Each row has a class, written as a number after it.
[  7  -2  -6 -13 -15  -2  22 -12  -2   1   3  10  -8 -29   2   4  13   3
  27  21 -11  13  -5 -13   6  -7 -10   0  13  21 -25  -4  18   9  -6 -16] : 5
[ 65 -41 -38   5   3  18 -55  -4 -46  32  21   6  -2  69 -13  60  -5 -43
 -38  -5  47 -10 -62  44 -74 -47  -5  90  16 -42  25   7  -2 -68  23  38] : 6
[  6 -26  -7  22  14  -6 -10  -6  24  20   5  -7 -16 -15   4  -7  10   3
   2  -6  -7   2 -13  -7   5  12  -9 -35   8  25 -20 -24 -30   0   0   0] : 4
[  7 -12 -18  16 -10  19 -14 -61 -22  49 -15   3  46  -5  18  -4  63 -24
  18 -15 -51  10   2  10 -18  -4  82  16 -62 -19   0  60  22 -14   3  43] : 8
[  3 -21  -6  22  24 -10  -5   0   8   7   5 -10 -17 -13   7 -14  -1  11
  -7 -14  -2  -6  -5  -5   4  15 -20 -34  11  14 -11 -38 -22  10  -4  -7] : 6
[ 34 -56   4 -25 -11  13  -3   8   9  13  -7   3 -18  42   0 -14  -6   7
 -11   0 -23  27  18 -58  35  12 -13 -48 -12  17  -5 -71  -3 -20  -4 -13] : 1
[ 57  -3  11  24 -52  13   5  -1 -86 -26  -1  -9  55  61  17  35 -82  11
 -25  29 -41   3 -15 -66  30  23  30   4  40 -18  21  21 -77 -35  17  37] : 0
[ -6 -13 -14  15   8  -7  -3  -7  12  11   1 -16  -9 -21   5  -6  -4  -4
  16  -8  -9  -4   0  -9  10  20 -11 -38   4  23 -16 -14 -37  13 -15  -2] : 7
[  1  -4  -6  -4  -9 -13  25 -14   3  -6  -5   6  -6 -24   6  -3  24  -8
  24  11  -4  20   0  -4   2  -8 -10   8  14  19 -12 -11   7  -5  -3 -12] : 1
[  8  -9 -10  -5 -17 -19  15  -5   4 -11   1   9   1 -24   9  -3  17 -11
  25  28  -2  17  -4  -8 -12  -4  -9  17  20  32 -19   1   9   6   4 -13] : 8
[ 22  24 -50  22 -18   9 -14 -57 -28  64 -13   2  30  -4  -7  12  73 -30
 -10   5 -17   2 -11 -28  49  30  61 -32  -7  14  -7  10 -79 -32   9  35] : 5
[-18 -19   3  32  37   7  -2  22  21  -4  11 -12 -10  28  -6  19  45   3
  11 -22  30  -4  25  -8   0  20  15   4 -40   1  -3 -41   4  -7   6  -7] : 3
[ 26 -81  20  24 -52  45  62 -43 -11  14 -14   4  19 -13 -12 -50 -46  53
  38 -25 -66  10  -1 -47  94  10   8 -18   2  11 -50 -31  68   1  13   5] : 5
[ 62 -49 -37  28 -74  27 -16 -39 -25  14  14  -7  -4  54  11  20 -21 -67
 -38  39 -30   3 -30  -5  50 -13  19  -5   9   0  11  12 -29  14  60  12] : 0
[  9  31 -35  -9 -14  42 -17 -45 -22  35  26  20  -4  34  13  44  40 -36
   6 -16 -15  11 -31  -1 -13 -12  50   8  -6   4  20  21 -55 -35  -2  45] : 6
[  4 -21  -8  30  15  -6  -5  -7  11   9   2   0  -4 -17   8  -7   1  13
  13 -10 -13  -7 -14  -8  18   8  -4 -31  14  25 -18 -26 -33   7  -3  -7] : 3
[-28  29   0  39 -10   6  38 -13   4 -11  11 -60   6  28 -10  13 -25 -35
 -22   9  30 -13 -11  57 -58  11 -29  68  26   9  18 -30  19  -9  65 -10] : 4
[ 17  49  30 -12  -3   0  21 -58 -66 -31 -45 -63 -10 -26   4  31 -66 -45
  59  31 -23  24 -50  -2   8  10  30   5  -9 -46 -11   1 -44 -14 -57  43] : 2
[ 25  35  13   0   2   7 -19 -24 -15  -2 -43  12  22  13  10   4  39 -37
 -63  17 -51   9 -23  -4  11 -20  44 -16  11 -42  32  27 -51 -30  -3  33] : 8
[-10 -70 -25  24  60  18   1  -2  35  34  61  29   0  14 -11  -3  29  45
 -13 -31 -25   1  25 -29 -23 -12  29 -26 -52  21 -22  -5  17 -42  14 -19] : 5
[-10   5  -6  27  -9  -7   2 -22 -12   8  19  14  24  12  -7   4 -40 -13
 -20  10 -39   7  12 -12  40   8  20   1  23  18 -20  34 -14  17  -5  -7] : 2
[-20  -4 -28 -26   9  21 -11 -39  -7  26   1   1   1  40  -8  30 -26 -52
  10 -25 -61  23  26 -22 -13  -8  26   7 -24  21   6  45  27   4  15  19] : 8
[ 10 -11 -11   0  -5   3  28 -14  -4  -5  14   8 -15 -25   5   3   6   5
  26  16  -3  11   0  -9   5  -8  -9   3  12  28 -19 -19  28  12   1 -17] : 5
[ 31  42 -11 -24  26   2  17  39 -11   5 -51  -6   1  20 -33  21  13 -53
  12   0 -13  13 -47 -36  21   3  -1  33  -9   7 -10 -28 -22   1  41 -18] : 6
[ 48  69 -51   0   9   1 -26 -65 -44  42 -25  17 -40  -6   4  -2  -3  -4
   4 -55  36  18 -23  55 -24 -27  24  -4  24  52  11  -4 -51  22  -5  76] : 7
[ 35 -82  -5  14   5 -21 -26  -1   2   5 -58  18  53 -15  24 -12  63 -14
  -6  24 -45   6 -23 -30  42 -19  15   5  34   9   5  33 -42 -27  46  42] : 4
[ -6 -16 -54  39 -24  34 -24 -57 -29  51  32   0  26  -8  14   9  -2 -12
   7 -23 -29   0  18  -6  -4   9  73 -11 -40  10  27  29 -53  -5   0  29] : 0
[ 27 -21 -14  48  42  27  28 -12  24  15 -36  55  24 -13  25 -47  64  -3
 -10 -41 -58   6  25  -9  60 -20  37 -19  18  59  27 -36  30  22  43 -10] : 3
[ 13 -18  -7  -1  -7 -11  18 -13  11  -1   1   8 -18 -21   3   6  21  -6
  26  15  -2  17  -5 -11   3 -16  -8   9  24  39 -13 -18  10  -3   1 -10] : 3
[ 33  37  16 -43 -66  36 -12 -10 -12  13 -35 -47 -12 -17  13 -35 -49  19
 -44  -2 -13  11  33 -16   9  20 -17 -58 -38 -55  -1  -3 -59  -9   4   1] : 7
[  1  10 -10 -31   0  12  -4 -39 -19  14  23  33  -8  43 -21  28  30 -40
  -8  11 -37  14 -47 -40  75 -17  70 -19 -14  34  14  -5 -16  -2 -23  38] : 4
[ 34  30 -27 -14 -35 -12 -67 -38 -34  49 -86  -7 -22  -2 -20  19   0 -65
  44   3  37  35 -10  70 -39  -5  35  36  -4  17   1   1 -60 -23 -19  57] : 1
[ 62   4 -27 -17  20  34 -50 -36 -38  22  19 -45  16  37  20  30 -50 -54
 -37   3  11 -35 -26  20 -25   1  30  -6 -51 -13  29 -38  15 -40  33  21] : 2
[ 21  20  -4  -4  35  44 -16   5  34   9   1  11  -4  47  -5  19 -25  -4
  -9   2 -32   1 -37   0 -52 -19  -8  -5   0 -21  13  10  -3 -44  12  -9] : 5
[ 17 -38 -44  20  41  -6 -17 -42 -12   8   5  11  18  24 -13   8  49 -43
 -12  -2   9   1 -20 -22  72  -5  54   4 -27  10  21 -24 -12 -30   3  26] : 1
[-23 -19 -19   1  21   7  -8  52   5 -11   6  15   7  13  -4  28  58   5
  18  -6  42  -2  47  -7 -20  10  11  19 -58 -15   6 -29  11   0   2 -26] : 5
[ -6   7 -14  13  -7   8 -67 -80  -1  44   3 -10  37 -48  -6   0 -11 -36
 -50  31 -25   1  -4  51 -57 -28  25  61  15  -3   4  16  -2 -29   4  -3] : 3
[ 12 -15  -2   7 -11  -1  14 -19  -2 -13   8   0  -8 -13   1  -9  -3  -3
  29   8  -2  10  -6 -10   8  -1 -12   1  25  29 -15 -10  -3   2  11  -8] : 0
[  46 -102   13   -5  -55   29   -6   32   -7   -3   24  -15   -1   55
   46   32  -44    5   39    2   -6    1  -22  -40   26   13  -25   -4
   12  -10  -22   14  -25  -21   -6   25] : 6
[ 42 -69  17  24  10   6  -2 -58 -30  -8  -2 -90 -15 -30  14 -23 -21 -16
 -16 -14  37 -18 -38  15  37  -3 -27   2  19 -50  -8 -19 -45 -47  15  43] : 0
[ 11 -79 -46  48 -62  12   0 -19 -21 -20   0  44   3  19 -21   8  29  -3
  18  48 -11  11  15 -14   8  -7   8  13  17   2  22 -31  20 -14  31   2] : 7
[ 36  37 -28  -1 -10  17 -10 -16  11  11 -33  22  23  15   7  26  15  -9
  22 -21  -9  26 -46 -42  -2  -5  -1  23  21  13  -8 -23 -25  20  -1  21] : 0
[  6 -13 -16  -1 -13 -16  13 -17   5 -10   6  11  -6 -30   0  -7  12  -9
  26  26  -3  16   0 -15  -1  -1 -13  12  28  35 -18  -6  17   2   1 -14] : 8
[ -7 -53 -22   9  20  -8  -6 -45   3  17  40  20  -4 -32 -28  23  40 -14
  -7   2  -7  13 -10 -21 -16 -39  37  23 -10  -6  -3  12   4 -56 -34   5] : 0
[  3 -15 -11  -7  25  18   9 -52  20  17  17  -5  -3   2  -9 -16  37  -6
 -45  -9 -48  24   9 -59  38  -2  41 -44 -35  -3  -9  -6 -31 -48  15   9] : 8
[-48 -27  -8  28  23 -13   2   1  22  -6  14 -29  -5   6 -11  24  46  -8
  -2  -5  30  -5  48   0 -31  31  10  -8 -52   0   2 -50  19 -16   6  -7] : 4
[-23 -47 -15  28   1  -8 -11   9  26   4  -6  -2   9   8   6   6  56 -12
  20  -1  15   8  34   4 -28  19  21   9 -37  13  -4 -28   6  -2   4  -1] : 8
[  5 -14  -3   2  -8   2  20  -9  -3   0  -2   6 -10 -28   5   0  11  -2
  28  16  -9   7   0   2   3  -6 -14   3  22  21 -18 -13  21  12  -3 -15] : 5
[ -8 -15  -9  -5  -8 -10  21 -11  11   1  -3   2 -10 -16   6   2   9 -12
  33   4 -13  20   3  -4  -8  -5 -17   5  14  30 -12 -15  14   4  -3 -14] : 1
[ 24  18 -18   6  -6   5 -18  -1  15  31  -2  39  23  53 -14   6  41 -11
   2  24  30  33 -58  19 -28 -38  47  79  -6 -28  26  41 -17 -25 -50  22] : 2
[-36   0   6 -30  16 -25  -5  20  -4 -40  30  -2  40   8   9  32  60   6
  24  21 -18   2  21 -74  44  23  51 -10 -65  28 -39  48 -48  10  55   8] : 0
[ 38 -34 -11 -26 -43   6 -52  -4  14  35  -5  -2  -4  27   6  17 -10 -21
   0 -21  -4 -15  22  19 -21   2   7 -48 -57  -9 -33  47  13 -23  23  10] : 0
[  3 -17 -16  22  19  -8  -8  -7  14  15   9  -8 -17  -1  -1 -11  -2  -3
  11 -23  -5  -4 -13  -4  11  10  -7 -42  -1  26 -16 -17 -35  22   1  -7] : 0
[-17 -34  -7  22  28   9  13  -4  -1  47 -23  15  15 -45  -6 -16  55   3
  33 -39 -71   1  10 -35  37  -5  40 -22 -28  -4  -4  35   8  14  -9  -1] : 3
[ 16  -7  20 -25  16 -25 -13 -18  38   7   1 -10   9  27   6 -13   7   8
 -30  14  -6  38   2 -22 -10   3 -14 -13 -24 -19 -39  -1  -7 -31 -44 -20] : 1
[  15   35  -30   15  -29   26   13  -47  -61  -11   74  -46   28   31
    3   43 -114    7   20   31   10    7  -68  -60   12   41   -3   53
   45   11   -9  -14  -88  -30  -10   18] : 6
[-25 -28   4  32  12   2  28  41  17   2   0  -9  20  44   3  12  35   5
   3 -20  -3   1  42  -6 -43  24  -3  11 -41 -10   9 -41  47  -7  17 -30] : 1
[  6 -18  -6   1  -9 -18  23  -8   9  -6  -5   8 -12 -34   6  -2  25  -8
  27  15  -4  15   2  -7   8  -4  -7  -3  17  36 -16 -11  14   4   1  -7] : 4
[-17 -15 -24  27   6   0  20  21  26  12 -10  -7   1   9  -1  16  52 -22
  13 -24   6  -3  32   0 -20  22   2 -14 -33  19  -3 -35   2   1  14 -16] : 7
[ -9 -16  11   8  24  -4 -41  35  10   0  15 -10  -2  11  -5  32  12  14
  -4 -11  31 -14  28 -12 -24  27 -10  -6 -28 -10 -24 -40  -9 -16 -15 -20] : 3
[-38 -13 -19  53  41  13  22   7  15 -17  20 -13   2  34 -10  23  11  22
   8 -41  17  -4  38 -11 -42  25   4  10 -44   1   8 -57  34   7  15  -2] : 7
[-14 -13  -4   2  35 -11  13  45  36 -28 -17   0  14  21  -2  10  41   2
  18  -9   9   0  -1 -24 -23  10  -2   4 -44  -5  -7 -32  15  -2  20 -16] : 8
[-46 -35 -10  11  13  -3 -15  43  37 -27  16   6  -6  35 -23  26  38   3
  39   0  32  13  21 -21 -24  16  -9  23 -46   5 -22 -38  -7  21  16 -31] : 0
[ 30  74   1  18 -43 -19  43 -17 -28 -14 -52 -14  17 -25  16   0 -59  14
  23 -21  33   7 -19  32 -18  10 -43  40  96  29  -1 -17 -19  -4  -6  27] : 1
[ -6 -16 -12  18  22 -11  -8  -4  11   8  19 -13  -8 -12   1 -13 -13  10
  -1   1   0  -5 -10 -12   0  19 -22 -21  18  15  -9 -24 -30  -1  -9 -14] : 6
[-10   2 -38   5  31  -7  -6 -57   9  38 -32 -16  -3 -32  -6  38  96 -62
  -3 -18 -32  16 -18 -34  23  -7  32 -19 -16 -15   1   4 -42 -30   3  40] : 1
[ -2 -29   3  20  16  -9  -4  -9  16  17  21 -13  -8 -16   3 -12 -12  10
  -8  -9 -11  -6  -4  -5   7  17 -11 -37   0  20 -26 -24  -8   3 -14 -12] : 4
[ -15 -105  -31   -4  -50   83  -31   16  -31   27   21   -2  -17   -8
   12   42  -10  -35   72  -16  -20   -3   23    0   14   -6   11   19
  -22   -3  -12   14  -67  -25   45    7] : 5
[-13 -31  -9  22   5  11 -11   3  14   6   3  40  47 -31  42  -6  19  24
  24  10 -59  13  -3 -19 -22 -20  14  19  26  25   0  27 -18  26   9   1] : 2
[-35 -10   2   8   7 -27   2  21  25 -16  -5  -3  24  -3   9  17  32  -4
   4  -5  16  -1  33   8 -16  19   5   2 -40  12 -20 -24  16  16  -5 -19] : 4
[ 55 -49 -20  44 -19  11  53 -51  -2   1 -45 -25  47  31   7 -25 -56 -12
  12  13 -30  26  29 -43  26  28  19   0  13  16  22 -42  32 -72  14  10] : 2
[-16 -41 -46  43 -42  13  28 -76  12  47  36  47  18  16  -4   9  41 -23
   5 -36 -40  28  36  14 -14 -20  27  17   4  35 -20  25  51  -3  -8  -9] : 0
